Below is a small trained network, with its code and all its weights. Each question gives an input and a class and asks what happens when units are switched off, that is, made to give their printed mean instead of their output.

import numpy as np


def w(rows, s, z=0):
    codes = np.array(rows[::2]) - 128.0
    scale = np.full(codes.shape[1], s)
    scale[-1] = z or s
    return codes * scale


def f(y):
    return y / 2 * (1 + np.tanh(0.7978845608 * (y + 0.044715 * y**3)))


def log_softmax(a):
    a = a - a.max(-1, keepdims=True)
    return a - np.log(np.exp(a).sum(-1, keepdims=True))


def net(x, mask):
    res = np.array(x, float).reshape(1, 4) / 4 @ E
    y = f(res @ A[0][:, :-1].T + A[0][:, -1])
    res = res + np.where(mask, y, B[0][:, -1]) @ B[0][:, :-1]
    return log_softmax(res[-1] @ U[:, :-1].T + U[:, -1])


A, B = {}, {}
E = w([
[157,96,100,116,119,42,87],'x0',
[135,194,134,112,133,78,191],'x1',
[128,128,128,128,128,127,128],'x2',
[60,192,2,122,133,145,97],'x3',
],0.0081)
A[0] = w([
[152,70,135,123,120,40,113,66],'N1',
[149,187,192,128,136,43,231,32],'N2',
[141,10,174,141,131,192,63,4],'N3',
[149,75,214,133,128,116,143,65],'N4',
[163,63,155,114,125,7,88,71],'N5',
[135,142,210,129,130,236,191,78],'N6',
[168,72,232,127,127,98,161,74],'N7',
[117,123,172,117,125,193,180,60],'N8',
],0.017,0.0027)
B[0] = w([
[138,144,171,207,139,82,144,191],'N1',
[163,24,183,14,84,231,97,221],'N2',
[167,46,185,4,85,207,118,222],'N3',
[89,168,34,126,131,158,105,218],'N4',
[127,157,191,230,169,67,167,223],'N5',
[134,152,179,240,156,34,145,219],'N6',
[84,187,12,101,126,128,120,248],'N7',
[146,139,158,186,154,65,151,175],'N8',
],0.016,0.012)
U = w([
[92,183,10,125,141,129,117,253],'0',
[148,136,180,193,162,78,152,59],'1',
[165,64,170,64,104,166,122,76],'2',
],0.013,0.0028)

Each question gives the input, the list of numbers given to net, and the class t.
The units are the neurons (one row each of A and B). Each row of codes is followed by its name. A weight is (code - 128) times the scale printed after its matrix; where a second scale follows, it is the last column's (A, B and U).
mask holds one flag per neuron, in row order. A switched-off neuron (its flag False) gives its mean, the last column of its row in B, instead of its output. The means were averaged over made-up inputs and are rounded, as every weight is.
A unit's drop is (log p(t) with every unit on - log p(t) with that unit switched off) / (log p(t) with every unit on - log p(t) with every unit switched off).
The circuit of an input: a set's keep is (log p(t) with only the set's units on - log p(t) with every unit switched off) / (log p(t) with every unit on - log p(t) with every unit switched off). Starting from all 8 units, units are removed one at a time, each time the one whose removal leaves the highest keep (on an exact tie, the one counted first), for as long as the keep stays at least 0.8.
units of the circuit, in order: the units of the circuit, biggest drop first
k most important neurons: the k neurons with the biggest drops, biggest first
drop when u is switched off: that unit's drop, to one decimal
input [-5,4,5,3], class 1: units of the circuit, in order	[N7]
input [-3,-1,2,-4], class 0: 3 most important neurons	[N7; N5; N4]
input [-4,-3,-4,3], class 1: 3 most important neurons	[N7; N2; N4]
input [-3,-1,6,-3], class 0: 2 most important neurons	[N5; N1]
input [-6,-1,8,3], class 1: 2 most important neurons	[N7; N4]
input [-8,-7,-2,1], class 1: 2 most important neurons	[N6; N2]
input [-7,-5,4,-5], class 1: 3 most important neurons	[N6; N8; N2]
input [-6,8,2,-6], class 2: 2 most important neurons	[N2; N5]
input [6,7,4,-6], class 2: 3 most important neurons	[N2; N6; N8]
input [2,-4,-6,-5], class 0: 2 most important neurons	[N7; N2]
input [7,-5,6,-7], class 0: 2 most important neurons	[N7; N4]
input [-4,-4,7,3], class 1: 3 most important neurons	[N2; N7; N4]
input [-1,-4,1,3], class 2: 3 most important neurons	[N7; N4; N6]
input [5,7,1,-4], class 2: units of the circuit, in order	[N2]
input [-6,4,-7,4], class 1: 2 most important neurons	[N7; N4]
input [6,-5,-5,-7], class 0: 3 most important neurons	[N7; N4; N6]
input [-3,7,8,-7], class 0: 4 most important neurons	[N7; N4; N3; N6]
input [5,7,-2,-1], class 2: drop when N2 is switched off	4.9
input [5,8,0,1], class 2: drop when N2 is switched off	2.4
input [-7,1,-7,-8], class 0: units of the circuit, in order	[N7]
input [4,-5,-7,-8], class 0: drop when N4 is switched off	0.7
input [-1,2,-5,-4], class 0: drop when N7 is switched off	0.2
